Below are the code and all the weights of a small trained network. Each question names an input and a target symbol and asks about switching units off, where a switched-off unit gives its printed mean instead of its output.

import numpy as np


def w(rows, s, z=0):
    codes = np.array(rows[::2]) - 128.0
    scale = np.full(codes.shape[1], s)
    scale[-1] = z or s
    return codes * scale


def norm(h):
    return h / np.sqrt((h * h).mean(-1, keepdims=True) + 1e-5)


def f(y):
    return y / 2 * (1 + np.tanh(0.7978845608 * (y + 0.044715 * y**3)))


def softmax(a):
    e = np.exp(a - a.max(-1, keepdims=True))
    return e / e.sum(-1, keepdims=True)


def log_softmax(a):
    a = a - a.max(-1, keepdims=True)
    return a - np.log(np.exp(a).sum(-1, keepdims=True))


def net(x, mask):
    ids = ['ΔΛΞαβγεζηθμστφ'.index(c) for c in x.split()]
    T = len(ids)
    res = E[ids] + P[:T]
    r = norm(res)
    for j in range(2):
        rows = slice(2 * j, 2 * j + 2)
        q, k, v = (r @ M[0][rows].T for M in (Q, K, V))
        z = softmax(np.where(np.tri(T) > 0, q @ k.T / 2**0.5, -1e9)) @ v
        o = O[0][rows]
        res = res + np.where(mask[j], z, o[:, -1]) @ o[:, :-1]
    y = f(norm(res) @ A[0][:, :-1].T + A[0][:, -1])
    res = res + np.where(mask[2:10], y, B[0][:, -1]) @ B[0][:, :-1]
    return log_softmax(norm(res)[-1] @ U[:, :-1].T + U[:, -1])


Q, K, V, O, A, B = {}, {}, {}, {}, {}, {}
E = w([
[161,44,127,86,165,163,162,79,172,144,93],'Δ',
[83,90,88,67,188,146,113,98,40,156,81],'Λ',
[136,96,59,134,172,147,194,108,157,172,103],'Ξ',
[92,179,100,108,98,103,115,4,173,115,76],'α',
[97,72,125,123,42,124,100,58,135,35,140],'β',
[179,28,104,102,125,134,159,168,101,177,96],'γ',
[113,134,116,115,158,21,109,114,133,128,175],'ε',
[113,131,120,150,167,7,123,112,128,123,147],'ζ',
[156,151,114,128,144,94,194,173,98,205,84],'η',
[192,171,167,59,78,139,112,82,83,147,208],'θ',
[164,181,117,26,138,121,8,105,151,187,114],'μ',
[189,79,201,85,121,100,133,148,123,189,37],'σ',
[107,166,149,161,181,8,91,125,123,114,160],'τ',
[107,95,137,133,114,95,125,225,190,163,121],'φ',
],0.022)
P = w([
[170,156,78,70,158,97,229,179,145,35,103],'0',
[114,150,127,72,131,100,198,169,121,78,154],'1',
[125,132,118,104,134,116,186,163,120,113,151],'2',
[112,114,138,111,128,102,159,133,120,135,160],'3',
[115,102,132,134,126,104,143,123,123,163,164],'4',
[115,100,132,156,119,107,134,107,118,192,161],'5',
[116,84,126,170,112,108,123,93,119,221,165],'6',
[116,81,121,180,104,107,107,76,117,248,170],'7',
],0.014)
Q[0] = w([
[111,92,141,155,202,98,162,181,116,137,123],'h0',
[108,96,105,108,126,75,126,80,127,168,166],'h0',
[174,161,142,128,99,253,155,164,92,106,21],'h1',
[147,84,136,107,161,100,166,125,79,222,154],'h1',
],0.015)
K[0] = w([
[225,141,189,221,45,48,107,155,216,202,166],'h0',
[111,104,134,234,75,109,54,101,95,255,149],'h0',
[166,190,141,56,164,67,182,215,132,8,95],'h1',
[170,143,223,228,127,141,44,144,105,160,137],'h1',
],0.0094)
V[0] = w([
[174,123,108,94,156,170,153,32,56,93,151],'h0',
[158,133,157,173,37,118,143,140,255,108,164],'h0',
[190,81,181,125,64,125,131,151,80,149,119],'h1',
[165,184,151,79,149,104,110,137,145,168,152],'h1',
],0.014)
O[0] = w([
[196,66,52,251,185,83,117,58,108,150,130,5],'h0',
[13,170,99,173,64,116,198,174,171,15,78,154],'h0',
[160,129,108,105,153,68,186,158,69,25,118,155],'h1',
[179,165,157,180,35,145,143,116,88,92,36,207],'h1',
],0.013,0.014)
A[0] = w([
[181,121,111,205,64,184,135,76,105,136,63,58],'n0',
[115,100,114,135,111,215,80,198,160,189,131,65],'n1',
[179,155,89,174,248,112,105,137,134,125,146,162],'n2',
[113,170,141,98,137,66,18,143,92,112,83,77],'n3',
[149,66,84,61,155,127,137,129,116,205,109,3],'n4',
[169,128,186,153,96,70,182,141,61,29,158,50],'n5',
[74,111,129,133,145,137,186,196,118,30,155,208],'n6',
[167,159,92,181,183,140,117,72,152,90,70,66],'n7',
],0.013,0.0064)
B[0] = w([
[86,132,65,88,101,109,87,153,37,139,172,198],'n0',
[104,69,157,217,113,90,167,97,162,67,103,132],'n1',
[113,130,225,178,39,93,61,148,134,78,159,151],'n2',
[193,65,25,134,114,166,210,99,106,92,112,160],'n3',
[117,115,97,86,180,190,211,120,177,109,168,150],'n4',
[63,157,120,221,219,176,135,98,148,154,148,177],'n5',
[117,65,165,87,68,158,20,136,176,105,82,249],'n6',
[90,248,141,57,117,109,153,137,111,155,62,150],'n7',
],0.013,0.015)
U = w([
[159,141,168,131,108,35,165,80,152,124,117,125],'Δ',
[165,162,201,113,168,86,10,140,138,173,191,199],'Λ',
[121,160,151,182,125,139,128,108,191,184,176,206],'Ξ',
[55,179,117,101,173,89,115,67,160,193,138,146],'α',
[97,95,93,162,132,107,46,100,143,74,164,127],'β',
[154,80,111,94,154,88,149,161,110,68,192,101],'γ',
[98,128,39,130,153,178,175,138,150,120,166,90],'ε',
[153,107,67,121,134,142,184,113,196,147,93,123],'ζ',
[141,186,116,44,193,127,192,151,146,183,186,91],'η',
[97,179,148,215,112,122,144,147,66,109,206,180],'θ',
[164,123,66,102,101,104,112,198,76,175,95,70],'μ',
[130,124,128,171,206,144,118,126,132,126,51,186],'σ',
[119,69,166,153,96,128,182,98,115,199,76,4],'τ',
[105,162,197,109,90,151,116,154,147,115,109,141],'φ',
],0.013,0.0037)

Each question gives the input, a string of symbols that net reads in full, and the target symbol t.
The units are the heads (2 rows each of Q, K, V and O) and the neurons (one row each of A and B). Each row of codes is followed by its name. A weight is (code - 128) times the scale printed after its matrix; where a second scale follows, it is the last column's (O, A, B and U).
mask holds one flag per unit, heads first, then neurons. A switched-off unit (its flag False) gives its mean, the last column of its rows in O or B, instead of its output. The means were averaged over made-up inputs and are rounded, as every weight is.
A unit's drop is (log p(t) with every unit on - log p(t) with that unit switched off) / (log p(t) with every unit on - log p(t) with every unit switched off).
The circuit of an input: a set's keep is (log p(t) with only the set's units on - log p(t) with every unit switched off) / (log p(t) with every unit on - log p(t) with every unit switched off). Starting from all 10 units, units are removed one at a time, each time the one whose removal leaves the highest keep (on an exact tie, the one counted first), for as long as the keep stays at least 0.8.
units of the circuit, in order: the units of the circuit, biggest drop first
most important unit: the unit with the biggest drop
top k neurons: the k neurons with the biggest drops, biggest first
heads that matter: for each layer, one digit per head in row order, 1 if its drop is at least 0.15 and else 0, layers parted by /
input γ γ η, target η: units of the circuit, in order : [h0; n4]
input τ φ β μ γ ε γ, target ε: top 2 neurons : [n4; n5]
input θ φ ε β μ ε, target θ: units of the circuit, in order : [n6; h0]
input γ τ γ, target τ: units of the circuit, in order : [h1; n1; h0]
input γ η γ μ η σ Ξ γ, target σ: units of the circuit, in order : [h1; n5; n0]
input ζ φ η θ σ Ξ ζ, target α: most important unit : h1
input η Ξ μ μ φ μ ε, target θ: top 2 neurons : [n6; n5]
input μ μ Δ, target μ: units of the circuit, in order : [h1; h0; n0]
input ε γ τ, target β: heads that matter : 01
input Δ β σ γ θ ε η, target θ: units of the circuit, in order : [h1; n5; h0; n6]
input Ξ ζ ζ Λ, target ζ: heads that matter : 10
input γ μ μ θ β μ ζ, target θ: heads that matter : 01
input γ φ β β σ γ, target σ: units of the circuit, in order : [h1; n5; h0]
input α γ φ α γ ζ, target β: heads that matter : 01
input φ Λ ε Ξ θ γ, target θ: heads that matter : 11
input φ γ Λ φ β η η Λ, target η: most important unit : h0
input β φ Λ β, target Λ: heads that matter : 10
input Ξ μ γ, target μ: heads that matter : 11
input γ σ μ ζ α τ Ξ Ξ, target τ: heads that matter : 01
input μ Δ Λ ζ Δ β η σ, target σ: heads that matter : 01
input φ β σ Ξ, target σ: heads that matter : 11
input η ζ ε φ γ β φ α, target α: units of the circuit, in order : [h1; n6]
input Λ φ φ σ γ ζ α, target Λ: heads that matter : 10
input μ ζ Λ γ γ Λ, target γ: units of the circuit, in order : [h0; h1; n2; n4]
input Δ ε α, target α: units of the circuit, in order : [h0; h1; n7]
input Ξ φ α μ, target μ: heads that matter : 10
input η σ γ Ξ η Δ, target η: heads that matter : 10
